(in the rows, 100 means zero)
Each row is followed by its group and then its class within the group.
117  101  91  122  89  125  66  91  99  105  87  115  113  102  70  91  112  104  108  103  110  104  90  105  99  92  99  92  99  90  110  96  95  80  106  119  90
Dof.K
106  97  77  116  89  113  78  90  99  96  112  109  61  99  101  90  105  110  134  110  116  108  93  106  97  91  98  111  111  114  115  102  88  87  99  133  85
veru.G
100  92  69  96  114  114  92  103  116  95  100  109  81  95  81  94  100  132  114  129  106  86  97  106  95  87  96  112  90  81  108  91  104  77  109  118  105
rora.F
107  105  88  112  88  100  83  82  93  92  102  103  96  117  81  58  112  106  128  98  105  101  102  106  105  86  114  99  104  108  99  95  97  91  119  109  75
veru.H
100  84  83  100  107  113  84  96  119  96  123  98  73  122  82  98  104  111  109  125  110  105  90  111  93  72  105  96  81  88  108  100  80  71  115  99  99
rora.L
108  82  84  85  112  112  94  90  124  94  92  108  64  137  69  88  106  100  101  117  100  96  106  93  102  80  101  120  72  84  113  90  114  44  104  96  94
rora.F
73  87  87  102  103  102  76  85  111  92  86  106  66  134  74  99  100  101  103  131  99  97  93  111  102  84  89  90  89  92  120  96  107  70  106  106  86
rora.F
101  108  104  109  77  109  68  97  105  93  121  112  115  106  91  100  91  96  119  92  97  102  93  105  104  97  107  98  113  107  109  99  90  107  113  114  82
veru.H
105  91  73  93  107  111  90  96  110  96  91  112  58  119  78  61  98  95  97  141  100  98  100  106  101  85  101  110  77  76  115  96  114  69  122  90  94
rora.F
107  108  96  129  85  116  52  90  98  92  91  117  108  102  70  103  113  84  117  102  117  101  98  101  116  87  100  86  111  100  119  104  94  81  106  109  88
Dof.K
105  95  84  118  69  102  88  68  95  103  107  107  93  102  83  81  116  103  116  96  115  104  100  99  97  100  113  92  117  123  107  81  91  87  116  133  99
veru.H
100  86  81  105  100  112  40  101  132  98  97  106  71  123  75  99  102  109  105  117  100  91  121  105  98  85  94  99  96  101  118  83  96  73  96  98  84
rora.L
102  110  97  187  90  110  65  93  85  87  95  106  118  105  69  97  99  90  102  105  98  95  91  104  105  91  105  96  113  83  120  99  104  90  106  116  98
Dof.K
102  101  90  127  99  120  73  99  93  89  109  108  92  100  98  91  97  103  123  109  105  111  92  103  93  94  114  95  131  111  120  81  89  87  94  126  84
veru.G
105  100  74  105  116  105  80  97  114  97  86  98  80  136  99  96  107  110  106  106  99  92  106  109  100  84  97  101  90  87  99  82  105  81  109  97  102
rora.F
90  100  85  108  94  106  74  81  113  99  75  109  76  117  73  87  103  112  106  121  114  104  99  103  103  84  101  105  83  74  109  94  108  59  105  97  81
rora.F
101  142  107  121  82  99  34  94  103  90  89  96  104  92  70  92  112  86  105  99  108  96  117  118  103  91  107  91  116  106  127  96  93  94  141  76  64
meba.Y
95  107  108  103  91  108  64  98  108  96  124  108  108  112  87  107  101  123  124  113  95  105  105  108  94  91  116  95  119  110  105  80  86  93  116  132  91
veru.G
107  115  102  114  96  107  50  104  111  90  89  96  99  99  106  97  108  97  111  94  106  102  129  98  103  79  108  88  116  100  97  102  91  87  118  72  91
meba.Y
100  103  98  117  84  113  56  100  117  98  95  97  88  114  74  95  111  93  103  98  97  98  122  98  99  86  104  92  115  96  119  98  100  81  113  75  86
meba.Q
109  109  89  108  86  109  52  79  116  91  103  103  94  107  72  116  117  99  98  97  98  99  115  101  103  93  108  87  115  104  109  107  95  85  110  80  127
meba.Q
102  104  70  86  70  106  62  82  105  95  105  104  101  100  88  94  108  109  126  119  98  112  104  103  103  102  127  115  117  111  111  81  83  91  108  111  84
veru.G
114  113  92  131  68  120  51  110  107  99  98  111  109  100  68  109  106  83  110  104  103  103  105  105  109  70  94  90  113  89  102  106  108  73  102  104  89
Dof.K
103  88  73  98  112  97  80  90  119  92  89  92  65  149  78  105  105  112  107  128  101  98  110  108  95  71  95  105  97  79  107  88  103  70  112  91  102
rora.F
107  99  97  117  73  122  70  105  95  85  111  101  108  107  87  98  103  93  111  100  96  115  106  101  104  94  105  97  126  109  111  102  86  83  108  114  82
veru.H
106  99  95  126  76  116  42  133  77  92  103  98  110  111  89  115  118  90  115  108  104  106  96  99  100  82  93  97  116  95  141  84  101  93  102  99  91
Dof.D
100  91  67  91  100  113  70  88  111  96  89  102  69  120  78  101  102  107  99  107  114  102  109  103  92  85  110  104  88  96  110  90  103  30  109  99  101
rora.L
84  94  72  108  97  100  72  91  118  97  93  104  59  123  104  84  99  121  108  137  111  99  116  111  101  74  108  118  88  92  112  87  112  69  120  98  91
rora.F
